Here is a tiny trained network, its code and every weight. The questions are about switching its units off for an input and a class, where a switched-off unit gives its printed mean instead of its output.

import numpy as np


def w(rows, s, z=0):
    codes = np.array(rows[::2]) - 128.0
    scale = np.full(codes.shape[1], s)
    scale[-1] = z or s
    return codes * scale


def f(y):
    return y / 2 * (1 + np.tanh(0.7978845608 * (y + 0.044715 * y**3)))


def log_softmax(a):
    a = a - a.max(-1, keepdims=True)
    return a - np.log(np.exp(a).sum(-1, keepdims=True))


def net(x, mask):
    res = np.array(x, float).reshape(1, 4) / 4 @ E
    y = f(res @ A[0][:, :-1].T + A[0][:, -1])
    res = res + np.where(mask, y, B[0][:, -1]) @ B[0][:, :-1]
    return log_softmax(res[-1] @ U[:, :-1].T + U[:, -1])


A, B = {}, {}
E = w([
[128,128,126],'x0',
[219,253,183],'x1',
[128,127,129],'x2',
[167,167,4],'x3',
],0.0037)
A[0] = w([
[161,214,164,57],'neuron 1',
[121,134,126,152],'neuron 2',
[100,35,87,93],'neuron 3',
[130,131,121,64],'neuron 4',
[138,127,116,44],'neuron 5',
[130,131,131,81],'neuron 6',
[159,217,164,66],'neuron 7',
[133,185,2,71],'neuron 8',
[130,126,128,78],'neuron 9',
[116,125,162,46],'neuron 10',
[126,115,124,51],'neuron 11',
[153,174,148,57],'neuron 12',
[131,136,133,62],'neuron 13',
[108,63,101,80],'neuron 14',
[114,91,240,52],'neuron 15',
[129,127,127,139],'neuron 16',
[127,128,128,117],'neuron 17',
[159,216,164,68],'neuron 18',
[119,123,159,56],'neuron 19',
[129,128,128,54],'neuron 20',
[122,134,127,134],'neuron 21',
[131,127,131,2],'neuron 22',
[129,131,134,11],'neuron 23',
[124,109,122,71],'neuron 24',
[132,131,132,30],'neuron 25',
[146,158,142,58],'neuron 26',
[95,34,84,97],'neuron 27',
[154,173,148,62],'neuron 28',
[152,150,40,58],'neuron 29',
[122,126,146,35],'neuron 30',
[129,129,129,79],'neuron 31',
[130,130,130,56],'neuron 32',
[133,126,126,64],'neuron 33',
[134,125,126,23],'neuron 34',
[153,159,22,62],'neuron 35',
[124,129,132,65],'neuron 36',
[107,119,192,45],'neuron 37',
[109,75,106,81],'neuron 38',
[127,120,127,27],'neuron 39',
[129,127,127,138],'neuron 40',
[124,78,251,54],'neuron 41',
[131,125,128,66],'neuron 42',
[127,128,133,91],'neuron 43',
[131,125,130,47],'neuron 44',
[101,52,95,84],'neuron 45',
[121,124,156,48],'neuron 46',
],0.0097,0.0023)
B[0] = w([
[92,217,69,178],'neuron 1',
[135,129,130,146],'neuron 2',
[100,223,76,235],'neuron 3',
[103,124,122,87],'neuron 4',
[92,119,121,77],'neuron 5',
[115,127,122,97],'neuron 6',
[95,221,72,186],'neuron 7',
[56,1,150,211],'neuron 8',
[115,128,127,95],'neuron 9',
[84,98,111,92],'neuron 10',
[98,133,113,84],'neuron 11',
[96,170,93,116],'neuron 12',
[104,132,120,86],'neuron 13',
[95,187,94,166],'neuron 14',
[48,15,115,198],'neuron 15',
[130,128,129,136],'neuron 16',
[125,128,128,120],'neuron 17',
[95,220,76,185],'neuron 18',
[91,101,114,95],'neuron 19',
[106,127,123,82],'neuron 20',
[129,128,128,132],'neuron 21',
[88,124,111,58],'neuron 22',
[83,123,103,62],'neuron 23',
[101,139,116,98],'neuron 24',
[95,129,118,70],'neuron 25',
[97,154,103,98],'neuron 26',
[98,233,80,248],'neuron 27',
[97,170,95,118],'neuron 28',
[67,46,138,147],'neuron 29',
[90,110,105,77],'neuron 30',
[115,129,128,96],'neuron 31',
[109,128,124,83],'neuron 32',
[108,126,123,87],'neuron 33',
[93,125,117,67],'neuron 34',
[58,25,144,176],'neuron 35',
[109,129,128,89],'neuron 36',
[67,67,109,121],'neuron 37',
[96,175,100,148],'neuron 38',
[94,128,113,70],'neuron 39',
[130,129,129,135],'neuron 40',
[47,2,115,218],'neuron 41',
[113,127,123,89],'neuron 42',
[118,124,122,104],'neuron 43',
[108,126,120,79],'neuron 44',
[96,203,86,196],'neuron 45',
[90,103,110,88],'neuron 46',
],0.029,0.0016)
U = w([
[120,221,74,61],'0',
[82,3,153,42],'1',
[176,125,154,253],'2',
],0.0052,0.0026)

Each question gives the input, the list of numbers given to net, and the class t.
The units are the neurons (one row each of A and B). Each row of codes is followed by its name. A weight is (code - 128) times the scale printed after its matrix; where a second scale follows, it is the last column's (A, B and U).
mask holds one flag per neuron, in row order. A switched-off neuron (its flag False) gives its mean, the last column of its row in B, instead of its output. The means were averaged over made-up inputs and are rounded, as every weight is.
A unit's drop is (log p(t) with every unit on - log p(t) with that unit switched off) / (log p(t) with every unit on - log p(t) with every unit switched off).
The circuit of an input: a set's keep is (log p(t) with only the set's units on - log p(t) with every unit switched off) / (log p(t) with every unit on - log p(t) with every unit switched off). Starting from the 12 units with the biggest drops (on a tie, the unit counted first), units are removed one at a time, each time the one whose removal leaves the highest keep (on an exact tie, the one counted first), for as long as the keep stays at least 0.8.
units of the circuit, in order: the units of the circuit, biggest drop first
k most important neurons: the k neurons with the biggest drops, biggest first
drop of u: that unit's drop, to one decimal
input [6,-2,-6,7], class 1: units of the circuit, in order : neuron 8
input [1,1,-8,4], class 1: 2 most important neurons : neuron 8; neuron 35
input [5,4,-6,-6], class 1: 2 most important neurons : neuron 41; neuron 15
input [-6,-8,5,-7], class 0: 3 most important neurons : neuron 27; neuron 3; neuron 45
input [5,-2,4,6], class 1: 2 most important neurons : neuron 8; neuron 35
input [1,6,4,-8], class 1: 2 most important neurons : neuron 41; neuron 15
input [5,5,-3,-8], class 1: 2 most important neurons : neuron 41; neuron 15
input [-7,-6,0,8], class 1: 3 most important neurons : neuron 8; neuron 35; neuron 29
input [8,3,-7,-8], class 1: 2 most important neurons : neuron 41; neuron 15
input [-5,-3,-2,-6], class 1: 2 most important neurons : neuron 41; neuron 15
input [2,4,1,8], class 1: 2 most important neurons : neuron 8; neuron 35
input [-4,-7,-2,-2], class 0: drop of neuron 3 : 0.1
input [-4,0,0,7], class 1: drop of neuron 8 : 0.2
input [-2,-7,0,0], class 0: drop of neuron 41 : 0.0
